Each row has a name. Each question is about the rows just above it.

K: [145  94 195  93 102  75 148 184  95 160 124  91 141 113  95 120 171 117
 113 118 103 174 104 115  91 113 179  90 108 128 170  97]
T: [118 101  90 102  85 165 172  93 137 148  81 121 162  74  98 170  85 145
 161 131 135  91  92 169 128  85  89 104 148  78  84  95]
Q: [114 118 180 100  99  92 153 176 138 127  98 126 111  96 103 159 146  99
  98 101 147 138 103 138 145 145 171 141 150 102 139 140]
G: [114 139  46 146 124 179 142  49 155 104 106 155 144 108 141 158  74 142
 163 145 157  84 131 143 152 102  67 138 157  96  79 134]
N: [ 99 150 141 107  99 115 171 151 161  92  93 158 113  85 109 168 106  94
 111  99 163 101 101 165 164 150 140 164 165  90 103 160]
E: [162  82  97 116 121 148 125 101  89 194 134  78 174 131 113 125 129 157
 165 148  87 140 111 142  80  88 101  59  96 102 134  69]
X: [127 102 184 105 108  90 153 189 115 139 105 112 126 103 100 141 143 116
 116 106 130 139 103 135 120 133 173 124 125 115 138 125]
M: [ 98 146 158 118 108 104 154 157 149  87 100 150 102 102 118 153 118  96
 108 101 154 109 159 133 162 152 158 164 158 109 113 163]
K without one entry, shuffled: [ 90 145 141 179 113 124  91 174 128 120 148  95 117 195  75  97 184 104
 108 115 113  94 118 102 171  93 113  91  95 170 103]. Gone: : [160]
[74] with -1 step of 1 on every entry: : [73]
M without one entry, shuffled: [149 154 109 101  98 108 152 133 118 159 109 118 150 158 100 113 104 153
 158 108 102 163 102 154  96 158 157  87 164 118 146]. Gone: : [162]
[121 148] with -1 step of 1 on every entry: : [120 147]
Which entry of Q is missing from [ 96 101 103  99 146 145 139 111 126 171 103 138 150 176  98 114 138 102
 145  99  98 153 141 100  92 138 159 127 147 180 140]? : [118]
Q without one entry, shuffled: [ 96 111  92  98  98 118 145 139 103 146 138 171 103 140 138 126  99 138
 147 127 150 141 101  99 180 100 153 102 145 159 114]. Gone: : [176]
Shuffled K with one entry gone: [184 141  90 120 104 113 174 160  94 102 148 128 115 170 118 179  97 103
 124  75  91  91 108 195 113 171  93  95 145  95 113], missing : [117]

W: [144 133 191 117 100 143 111 140]
H: [ 91 114  63 103 204  54 175  65]
U: [102 125  96 124 156  95 170 131]
B: [109 112 188  68 122  77 132  90]
Y: [ 94 122 179  93 100  90 172 163]
V: [117 117 203 126 115  90 127 101]
S: [154 154  79 189 165 172 147 158]
F: [175 151 108 172 170 177 110 115]
D: [115 123  72 125 189  92 153  80]
L: [182 163 215 173  70 219 108 218]
C: [154 149 188 154  79 182 124 199]
Which entry of V is missing from [115 117  90 117 203 101 126]? : [127]
Move every entry of [182 163 215 173] by -1 step of 1. : [181 162 214 172]

Z: [ 83  98 147 146 170  51 119 174 146 219]
P: [128 134 123 122 128 133 119 123 124 128]
R: [126 130 126 126 125 134 134 129 126 131]
Shift each entry of [119 123] by -1 times 1: : [118 122]
Shift each entry of [119 174] by -1 times 1: : [118 173]
Which entry of R is missing from [126 134 126 126 129 131 126 134 130]? : [125]
P without one entry, shuffled: [122 134 128 119 128 123 123 128 124]. Gone: : [133]
P without one entry, shuffled: [123 123 134 128 128 133 124 128 122]. Gone: : [119]
Shift each entry of [126] by +1 times 1: : [127]

Kel: [232 157 137 135  71 132 132 122  88 139  97 151 141 118 111 110]
Roge: [139 127 119 130 138 127  74 120 156 117 117 163 129 141  82 134]
sif: [195 138 147 112 109 134 145 122 157 121 151 126 130 109 113 121]
fufu: [177 156 132 123 135 126 144 148 122 155 127 132 133 144  98 129]
pob: [ 58 136 114 126 168 124 113 139 136 152  98 125 126 125 143 138]
bag: [112 105 130 115 139 118 120 118 164 147 126 104 130 135 144 131]
Dinad: [144 140 110 122 130 112  58 130 122 104 126 124 122 128 102 145]
Shift each entry of [147 112 109 134] by +1 times 1: : [148 113 110 135]
Move every entry of [122 130] by -1 step of 1. : [121 129]
Shuffled fufu with one entry gone: [126 132 156 144 122  98 144 129 132 148 123 135 127 177 133], missing : [155]

Minok: [ 73 148  72 108 111 168 105 143 136 107  87 164 127  85 166 110 141 146
 100  99 158 179 100 153 135 109 162]
sagop: [159 184 156 142  86  88 179  92 205  76 104 188 111 159 139 161  76 167
  93 111 168 128 170 164 207  65 124]
mif: [185 162 165 138 124 172 178 196 159 206 153 153 152  94  87 181 116  80
 187 172  50  65 191 158 166 116 191]
perum: [144 118 158 141 124  51 135  54 139  68 130 114 105 196 133 120 103 164
  95 112 176 133 126 108 135 121  59]
zigo: [164 203 149 138  90 149 186 159 209 138 111 204 131 114 131 180  90 138
 129 133 126 114 187 184 215  69 183]
pege: [ 91 106 110 124 119  62  97  43 116  36 101 111  98 171 159  87 118 175
  63  84 197 171 172 103 108 116  55]
duli: [157 192 150 139  87 112 180 116 208  93 102 196 117 146 141 166  83 162
 101 115 160 128 173 172 210  66 145]
gupa: [163  64 168 139 117 103 118 127  64 177 185  45 139 158  77 122 148  83
 178 166  72  72 128  75  65 190  86]
kez: [186 190 175 149 101 120 196 137 207 130 125 185 128 154 121 181  88 142
 131 138 131 103 195 169 212  85 155]
lezu: [162 192 156 142  90 108 183 112 211  94 105 195 117 153 142 166  85 164
 103 117 163 129 175 171 212  69 142]
Vazo: [ 89 148  82 111 111 173 114 158 133 130  98 160 132  71 148 123 134 126
 118 114 126 153 114 154 133 105 172]
Duri: [ 70 142  78 112 112 134  99 104 139  70  84 159 114 118 180  98 135 173
  76  85 196 198  88 142 135 110 127]
Which entry of pege is missing from [124  91 172  97  55 159 106 171 116  84 116 171 101  98  36 119 118  63
 103 175 108 111 110 197  87  43]? : [62]
duli without one entry, shuffled: [141 173 101 112 157 117 115 208 139  66 128  93 160 172 210 180 145 150
  83 162 166 192 116 146 196  87]. Gone: : [102]
Shuffled gupa with one entry gone: [ 83 190 166  64 177  65 139 178  72 103 127  72 163 168 139  75  86 185
  77 122 148  64 128 117 158  45], missing : [118]
Which entry of duli is missing from [112  87 146 139 150 208 145 101 196 115 102 160 117 116 128 173 162 180
 192 166 141 157  83 172  66 210]? : [93]

mubu: [129  94 101 184 115  90 108  96 178 106  96  95 140 188 102  94 151 181
 112 201 103 144  45 128 123 159 128]
Nipo: [159 150  90 130 100  71 116 142 115 159  80 152 173 156 112 160  66  84
 103  81 124 147 178  96 194 168  77]
nuliv: [101 101 148 144  88  85  84 153 132 109 127 147 159 181 160 148 119 141
 155 183 157  91  72 100 153 157  98]
tatag: [102 144 167  58 130 158 136 160  63 131 171 162 111  71 149 166  80  56
 139  68 146 120 184 103 157 121 101]
milag: [148 169 135  81 115 116 131 171  80 165 126 180 160 117 200 162 128  88
 190 105 191  81 151 132 102 167 147]
Nifog: [132 105 143 162 169 170 155  75 172 101 139  66  73 100  36  87 123 158
  43 104  39 200 155 144 141 147 135]
bunot: [ 81  90 172 136 107 120  99 141 127  93 171 130 144 165 128 146  94 126
 130 171 141 117 107  89 200 183  80]
tiru: [ 78  98 185 107  97 115  96 159 107  97 170 159 142 146 153 166  79 105
 148 153 159 101 109  83 201 173  82]
dero: [152 150  90 130 100  71 116 142 115 159  80 152 173 156 171 135 160 133
 177 157 164  80  89 130  78  93 148]
zofa: [148 169 135  81 115 116 131 171  80 165 126 180 160 117 200 162 128  88
 190 105 191  81 151 132 102  92 147]
Which entry of Nifog is missing from [ 36 143 155 135  66 162 200 105 101  73  87 100 169 170 155 123 132  75
  43 147 172  39 158 104 139 141]? : [144]
[170 159 142] with -1 step of 1 on every entry: : [169 158 141]
Shuffled zofa with one entry gone: [169 191  88 115 200  92  81 160 148 131 102 147 117 135 126 151 180 105
 132 190 162  81 128 116 165 171], missing : [80]
Shuffled Nipo with one entry gone: [115 168  71  90 142 152 103 116 100  96 147 156 178  66 173 159 130 150
 124  81  80 194 112  84  77 159], missing : [160]
Move every entry of [180] by -1 step of 1. : [179]

neda: [194  93  92 135 194  64 120  99 138 210 203 215  43 186 131 113  72 117
  73  97  98  46 149 154  95]
gori: [209 199  41 168 202  55 163  57 162 166  45 206 216  79  72 210  83 189
  72 136 188 135 175 192 167]
Lak: [194  93 195 135 194  64 120  99 138 210 203 215  43 186 131 113  72 117
  73  97  98  46 149  45 104]
Move every entry of [117  73] by -1 step of 1. : [116  72]
Shift each entry of [ 64 120] by +1 times 1: : [ 65 121]
[ 45 206] with -1 step of 1 on every entry: : [ 44 205]
Which entry of gori is missing from [192 188 136 199 163 162  57 210 216  45 168  79  41 209  55 135  72 166
  72 206 189 167 202 175]? : [83]
Which entry of Lak is missing from [194  93 194  99  97 104 113 138  64 135 131 120  73 210  46 215 117 203
  45 186 195 149  72  98]? : [43]
Shift each entry of [202] by +1 times 1: : [203]

sivi: [152 132 131 129 143 121 120 129 113 138 127 120 130 126 129 133 135 125
 107 122 140 128]
dipef: [136 123 129 116 227 139 124 122 161 122 128 148 126 127 128 126 120 132
 116 129 132 137]
buk: [140 134 133 125 221 130 123 119 117 107 121 140 130 124 127 129 112 132
 131 126 118 137]
kubu: [127 130 128 122 123 132 121 131 129 161 129 131 148 126 131 128 137 136
 111 114 121 133]
gif: [133 125 131 120 154 131 132 121 130 138 124 103 130 122 127 147 123 126
 137 131 111 120]
Gufik: [122 133 131 129 117 125 130 121 133 162 131 110 127 126 125 130 126 124
 129 128 132 118]
Shuffled dipef with one entry gone: [137 139 116 148 122 116 120 126 127 128 123 128 132 122 227 132 129 161
 126 129 124], missing : [136]
Shift each entry of [126 125 130 126] by +1 times 1: : [127 126 131 127]
Gufik without one entry, shuffled: [129 117 125 133 130 122 133 127 118 131 132 126 125 129 121 130 110 126
 162 131 124]. Gone: : [128]

rired: [129 130 124 124 121 129 133 129 127]
karo: [117  64  91  99  78 128  96  95 218]
tivag: [122 125 133 123 124 123 126 117 124]
Move every entry of [130 124 124 121] by -1 step of 1. : [129 123 123 120]
Shift each entry of [126] by +1 times 1: : [127]
Which entry of tivag is missing from [123 124 126 133 117 122 123 124]? : [125]

vuza: [115 146 125 123 155 216 125]
Tofa: [126 130 127 109 148 180 127]
Tofe: [142 129 147 141 130  88 147]
Tuv: [122 158 115 163 117 137 114]
nosal: [128 116 171 117 156 150 170]
Which entry of nosal is missing from [170 171 116 150 128 156]? : [117]
[125 123 155] with -1 step of 1 on every entry: : [124 122 154]
Tofe without one entry, shuffled: [129 147 147 130 142  88]. Gone: : [141]
Shift each entry of [126 130 127 109] by -1 times 1: : [125 129 126 108]
Shift each entry of [125 123] by +1 times 1: : [126 124]
[147] with +1 step of 1 on every entry: : [148]

Sen: [ 50  58 148 145 109 109 188 200]
rige: [ 81 171 171 200  60  80 105  93]
lat: [ 91 195  41 153  92 208  65 165]
Shuffled lat with one entry gone: [165  92  41 208 153  91 195], missing : [65]
Shuffled rige with one entry gone: [ 93  60 171 200 171  80 105], missing : [81]
Move every entry of [109 188] by +1 step of 1. : [110 189]
Which entry of rige is missing from [200  93  60  81 171 171 105]? : [80]

tezun: [137  75 151  62 113]
dep: [150  85  85  42  63]
Sobed: [152 142 177  80 177]
[142 177  80] with +1 step of 1 on every entry: : [143 178  81]
Move every entry of [85] by -1 step of 1. : [84]
[152 142 177  80] with -1 step of 1 on every entry: : [151 141 176  79]
Shift each entry of [ 75 151  62] by +1 times 1: : [ 76 152  63]
Which entry of tezun is missing from [ 75 151 113 137]? : [62]

noke: [110 170 168 167]
nes: [222  99 177  54]
kunes: [ 85 212 107 188]
felu: [175 122 192 101]
vov: [ 33 197  77 218]
lusu: [123 156 176 153]
felu without one entry, shuffled: [175 101 192]. Gone: : [122]
[197  77] with +1 step of 1 on every entry: : [198  78]

Nev: [152  71 126 144 176 156  29  69 183 154 148]
ziv: [152  71 126 144 176 156 153  69 153 179 214]
rarur: [152  71 126 144 176 156  29 120 153 179 214]
Move every entry of [29 69] by -1 step of 1. : [28 68]
Shift each entry of [156 153] by -1 times 1: : [155 152]
Which entry of ziv is missing from [176 126 214  69 179 156 153  71 144 153]? : [152]
Shift each entry of [154] by -1 times 1: : [153]
Nev without one entry, shuffled: [156 144 126 154 183  71 148  29 152 176]. Gone: : [69]
Move every entry of [176 156 153  69] by -1 step of 1. : [175 155 152  68]
[176 156 153] with +1 step of 1 on every entry: : [177 157 154]

lom: [201  73 212 115  50  51 182  69]
deg: [118 159 166 188  66  93  93 132]
Toz: [188 173  91  76 189 162  85  74]
lakis: [151 173 152 185  72 122  64 127]
sidad: [128 160 166  63  62  93  95 126]
Which entry of Toz is missing from [189  85 162  91 188  74 173]? : [76]
Shuffled lom with one entry gone: [115  50 201 182 212  69  73], missing : [51]
Shuffled lakis with one entry gone: [152  72  64 173 185 127 122], missing : [151]
Which entry of sidad is missing from [ 93 128 166  95  63 126 160]? : [62]
sidad without one entry, shuffled: [166 128 126  63  95  93  62]. Gone: : [160]

